Here is a tiny trained network, its code and every weight. The questions are about switching its units off for an input and a target symbol, where a switched-off unit gives its printed mean instead of its output.

import numpy as np


def w(rows, s, z=0):
    codes = np.array(rows[::2]) - 128.0
    scale = np.full(codes.shape[1], s)
    scale[-1] = z or s
    return codes * scale


def f(y):
    return np.maximum(y, 0)


def softmax(a):
    e = np.exp(a - a.max(-1, keepdims=True))
    return e / e.sum(-1, keepdims=True)


def log_softmax(a):
    a = a - a.max(-1, keepdims=True)
    return a - np.log(np.exp(a).sum(-1, keepdims=True))


def net(x, mask):
    ids = ['ΘΠαβγδεζηλξστφψ'.index(c) for c in x.split()]
    T = len(ids)
    res = E[ids] + P[:T]
    u = 0
    for l in range(2):
        r = res
        for j in range(2):
            rows = slice(4 * j, 4 * j + 4)
            q, k, v = (r @ M[l][rows].T for M in (Q, K, V))
            z = softmax(np.where(np.tri(T) > 0, q @ k.T / 4**0.5, -1e9)) @ v
            o = O[l][rows]
            res = res + np.where(mask[u + j], z, o[:, -1]) @ o[:, :-1]
        u += 2
        y = f(res @ A[l][:, :-1].T + A[l][:, -1])
        res = res + np.where(mask[u : u + 8], y, B[l][:, -1]) @ B[l][:, :-1]
        u += 8
    return log_softmax(res[-1] @ U[:, :-1].T + U[:, -1])


Q, K, V, O, A, B = {}, {}, {}, {}, {}, {}
E = w([
[107,81,165,183,65,104,95],'Θ',
[106,118,106,181,121,121,125],'Π',
[139,99,161,116,91,101,86],'α',
[153,134,67,174,64,58,110],'β',
[161,130,44,108,138,88,70],'γ',
[165,62,114,132,40,81,192],'δ',
[135,29,136,206,128,111,173],'ε',
[128,52,166,108,125,126,175],'ζ',
[107,101,101,192,171,123,49],'η',
[50,140,116,135,149,170,133],'λ',
[117,156,55,138,118,139,225],'ξ',
[135,146,68,114,39,86,196],'σ',
[50,94,177,105,87,163,164],'τ',
[249,124,37,213,114,41,175],'φ',
[101,122,38,18,110,161,151],'ψ',
],0.014)
P = w([
[180,142,144,130,131,189,112],'0',
[157,82,157,90,180,128,131],'1',
[147,96,56,152,82,208,107],'2',
[178,196,150,137,129,151,129],'3',
[109,83,154,88,181,85,141],'4',
[119,85,49,169,48,187,108],'5',
[157,210,147,135,124,150,139],'6',
[73,91,149,83,182,45,143],'7',
[96,88,19,177,18,171,126],'8',
[147,222,142,139,130,155,150],'9',
[41,106,144,82,185,3,144],'10',
[63,73,54,194,30,184,129],'11',
[155,226,139,137,129,141,140],'12',
],0.012)
Q[0] = w([
[51,1,47,173,137,169,128],'L0H1',
[116,61,38,182,67,191,102],'L0H1',
[133,147,161,86,108,60,111],'L0H1',
[45,142,53,192,26,103,74],'L0H1',
[133,115,123,176,123,203,159],'L0H2',
[184,189,133,56,191,158,150],'L0H2',
[129,46,170,29,149,125,38],'L0H2',
[153,173,147,56,90,216,82],'L0H2',
],0.0094)
K[0] = w([
[1,63,117,124,162,46,180],'L0H1',
[92,120,148,84,168,15,120],'L0H1',
[128,159,138,150,85,109,155],'L0H1',
[53,190,104,139,115,35,142],'L0H1',
[109,58,198,78,156,110,73],'L0H2',
[231,185,142,131,172,206,115],'L0H2',
[165,72,82,181,149,189,149],'L0H2',
[119,78,123,17,116,208,66],'L0H2',
],0.0097)
V[0] = w([
[28,82,103,100,224,147,145],'L0H1',
[84,214,150,163,131,105,144],'L0H1',
[148,124,221,82,118,30,1],'L0H1',
[168,129,213,250,65,193,196],'L0H1',
[174,64,106,252,144,134,255],'L0H2',
[144,131,179,97,57,149,165],'L0H2',
[170,198,119,123,95,153,93],'L0H2',
[135,111,104,191,111,104,179],'L0H2',
],0.0061)
O[0] = w([
[117,124,40,168,160,100,118,47],'L0H1',
[133,91,94,243,115,229,89,108],'L0H1',
[195,114,85,71,146,178,71,169],'L0H1',
[163,99,188,184,163,169,254,119],'L0H1',
[95,89,71,207,180,154,183,252],'L0H2',
[165,196,81,157,113,91,98,109],'L0H2',
[99,188,118,166,106,119,153,109],'L0H2',
[56,131,126,163,166,162,127,238],'L0H2',
],0.0063,0.003)
A[0] = w([
[92,133,200,78,217,119,142,123],'L0N1',
[157,102,22,89,164,118,157,74],'L0N2',
[148,62,144,157,115,156,157,107],'L0N3',
[111,61,159,10,196,67,221,3],'L0N4',
[137,246,216,214,122,114,60,149],'L0N5',
[132,254,178,58,231,166,187,155],'L0N6',
[37,47,239,130,196,52,106,189],'L0N7',
[83,36,96,62,205,92,145,80],'L0N8',
],0.0076,0.0065)
B[0] = w([
[59,134,183,86,108,192,51,161],'L0N1',
[53,77,239,156,95,153,76,179],'L0N2',
[112,154,74,96,145,135,115,167],'L0N3',
[119,196,143,182,89,115,81,154],'L0N4',
[179,124,155,151,165,204,91,211],'L0N5',
[2,224,131,97,99,78,100,175],'L0N6',
[172,62,153,43,129,111,120,255],'L0N7',
[164,155,183,176,84,124,101,188],'L0N8',
],0.0096,0.0054)
Q[1] = w([
[189,159,148,107,209,127,170],'L1H1',
[182,180,162,110,234,110,89],'L1H1',
[118,60,79,146,29,140,76],'L1H1',
[179,172,197,83,181,1,135],'L1H1',
[159,140,134,40,96,114,87],'L1H2',
[104,81,127,96,49,131,114],'L1H2',
[43,121,169,222,205,153,123],'L1H2',
[147,120,159,17,135,186,74],'L1H2',
],0.009)
K[1] = w([
[204,130,118,146,127,202,128],'L1H1',
[173,174,110,132,139,198,82],'L1H1',
[81,91,127,132,121,65,108],'L1H1',
[125,137,96,131,68,247,125],'L1H1',
[121,123,182,84,143,127,182],'L1H2',
[92,131,76,172,72,147,97],'L1H2',
[167,143,123,173,119,98,134],'L1H2',
[146,126,157,102,146,46,134],'L1H2',
],0.012)
V[1] = w([
[62,220,37,152,158,175,117],'L1H1',
[135,105,90,178,2,60,181],'L1H1',
[149,181,230,165,133,78,128],'L1H1',
[191,89,84,216,230,86,43],'L1H1',
[112,125,192,55,193,88,151],'L1H2',
[158,87,110,155,122,209,96],'L1H2',
[160,132,147,125,119,93,137],'L1H2',
[132,128,138,154,187,143,72],'L1H2',
],0.0079)
O[1] = w([
[35,134,35,116,112,159,133,2],'L1H1',
[219,207,149,47,147,192,224,156],'L1H1',
[118,184,113,68,141,55,138,164],'L1H1',
[203,153,65,150,254,97,44,98],'L1H1',
[154,71,129,118,54,80,84,14],'L1H2',
[114,175,101,88,151,171,157,213],'L1H2',
[123,160,128,98,163,179,113,114],'L1H2',
[149,50,104,145,11,97,225,125],'L1H2',
],0.0086,0.0056)
A[1] = w([
[192,192,91,186,24,93,182,158],'L1N1',
[160,45,110,9,122,135,90,227],'L1N2',
[113,2,49,177,96,33,168,50],'L1N3',
[52,108,134,27,88,119,121,31],'L1N4',
[74,175,170,189,250,143,142,254],'L1N5',
[72,166,19,85,131,51,248,247],'L1N6',
[52,182,151,139,108,135,142,14],'L1N7',
[30,154,92,117,161,91,67,39],'L1N8',
],0.0076,0.0059)
B[1] = w([
[100,156,107,22,180,216,138,190],'L1N1',
[131,254,96,210,157,116,158,226],'L1N2',
[39,128,126,35,162,232,96,160],'L1N3',
[119,72,56,111,223,131,183,203],'L1N4',
[117,8,76,149,51,67,129,254],'L1N5',
[163,158,253,174,237,65,58,199],'L1N6',
[128,128,89,227,65,189,122,176],'L1N7',
[199,110,180,47,208,222,70,164],'L1N8',
],0.0074,0.0096)
U = w([
[211,44,223,171,118,197,101,39],'Θ',
[72,150,41,240,62,52,125,254],'Π',
[119,142,150,92,44,94,75,215],'α',
[181,154,2,147,102,248,148,219],'β',
[116,165,93,90,133,101,42,144],'γ',
[154,79,178,47,186,149,180,63],'δ',
[135,2,156,102,194,71,170,106],'ε',
[84,87,135,63,102,58,162,241],'ζ',
[146,70,104,116,171,126,65,35],'η',
[97,114,133,166,130,204,74,48],'λ',
[94,131,137,189,184,139,160,26],'ξ',
[127,180,151,130,119,166,165,107],'σ',
[82,101,126,105,61,155,184,189],'τ',
[132,157,44,115,206,28,166,176],'φ',
[76,103,97,25,202,99,117,139],'ψ',
],0.0099,0.0058)

Each question gives the input, a string of symbols that net reads in full, and the target symbol t.
The units are the heads (4 rows each of Q, K, V and O) and the neurons (one row each of A and B). Each row of codes is followed by its name. A weight is (code - 128) times the scale printed after its matrix; where a second scale follows, it is the last column's (O, A, B and U).
mask holds one flag per unit, layer by layer, with each layer's heads first. A switched-off unit (its flag False) gives its mean, the last column of its rows in O or B, instead of its output. The means were averaged over made-up inputs and are rounded, as every weight is.
A unit's drop is (log p(t) with every unit on - log p(t) with that unit switched off) / (log p(t) with every unit on - log p(t) with every unit switched off).
The circuit of an input: a set's keep is (log p(t) with only the set's units on - log p(t) with every unit switched off) / (log p(t) with every unit on - log p(t) with every unit switched off). Starting from the 12 units with the biggest drops (on a tie, the unit counted first), units are removed one at a time, each time the one whose removal leaves the highest keep (on an exact tie, the one counted first), for as long as the keep stays at least 0.8.
circuit, biggest first: the units of the circuit, biggest drop first
most important unit: the unit with the biggest drop
top k neurons: the k neurons with the biggest drops, biggest first
top k neurons in layer l: the k neurons of layer l with the biggest drops, biggest first
heads that matter: for each layer, one digit per head in row order, 1 if its drop is at least 0.15 and else 0, layers parted by /
input τ β Θ β β β Θ ξ β, target ξ: top neuron -> (L1N6)
input β γ Π Θ Θ β τ φ Π, target φ: circuit, biggest first -> (L1H1, L0N2, L0N8)
input β Θ ζ Θ σ, target δ: circuit, biggest first -> (L1H1, L0N5, L1N5)
input η Θ τ α τ Θ Π Θ α, target Θ: circuit, biggest first -> (L1H1, L0N7)
input β Θ Π β α β β φ, target ε: top 3 neurons -> (L1N2, L1N5, L0N2)
input λ γ σ ζ ξ τ Θ λ γ λ, target λ: circuit, biggest first -> (L1N8, L1N7, L0N6, L1H1)
input φ ε φ β λ β β ξ, target ξ: top 2 neurons in layer 0 -> (L0N6, L0N4)
input β λ φ Θ φ Θ β β β Θ φ Θ β, target β: top 3 neurons -> (L0N5, L1N6, L0N7)
input β δ Θ ε Θ γ Π β η τ, target τ: circuit, biggest first -> (L0N6, L0H1, L1H1)
input ζ β β β ε β Π β τ, target β: circuit, biggest first -> (L1H1, L1N6)
input Θ λ β φ β λ β β β φ φ, target ε: circuit, biggest first -> (L1N2, L1N5, L0H2)
input ξ Π σ Θ Π β, target Π: circuit, biggest first -> (L1H2, L0N7, L1H1, L1N5)
input β λ β, target λ: heads that matter -> 00 / 10
input Π δ Θ Θ ψ σ, target ψ: most important unit -> L0N6
input λ γ Π Θ τ λ λ λ Π τ β τ, target β: circuit, biggest first -> (L0H1, L1H1)
input β Θ Π β β λ β Θ τ β α δ δ, target δ: heads that matter -> 00 / 00
input η λ ψ, target λ: heads that matter -> 10 / 10
input Θ β Π β β β ψ, target ψ: circuit, biggest first -> (L1N4, L0N6)
input Π δ η δ σ λ β Θ σ, target Θ: circuit, biggest first -> (L0N7, L1H1)
input Θ Θ β β λ Θ β Π, target φ: circuit, biggest first -> (L0N7, L1N2, L0N2)
input Θ β β η ψ Θ β Θ Θ β ψ Π, target ψ: heads that matter -> 11 / 10
input γ β β ε λ δ η, target η: circuit, biggest first -> (L1H1, L0N5, L1N8)
input δ Π λ Π δ η φ Θ ζ Π, target Π: heads that matter -> 00 / 00
input Θ β β β δ λ Θ β ψ γ ξ Π Π, target Π: most important unit -> L1N5
input β β δ δ Π β Θ λ λ λ σ λ Θ, target Θ: circuit, biggest first -> (L0N5, L1N2)
input η λ Θ ε Θ β β β β β Θ λ, target Θ: circuit, biggest first -> (L0N7, L1H1)
input η δ ε, target δ: heads that matter -> 10 / 10
input β Π δ σ, target σ: heads that matter -> 10 / 10
input Θ λ β β σ τ, target σ: most important unit -> L1H1
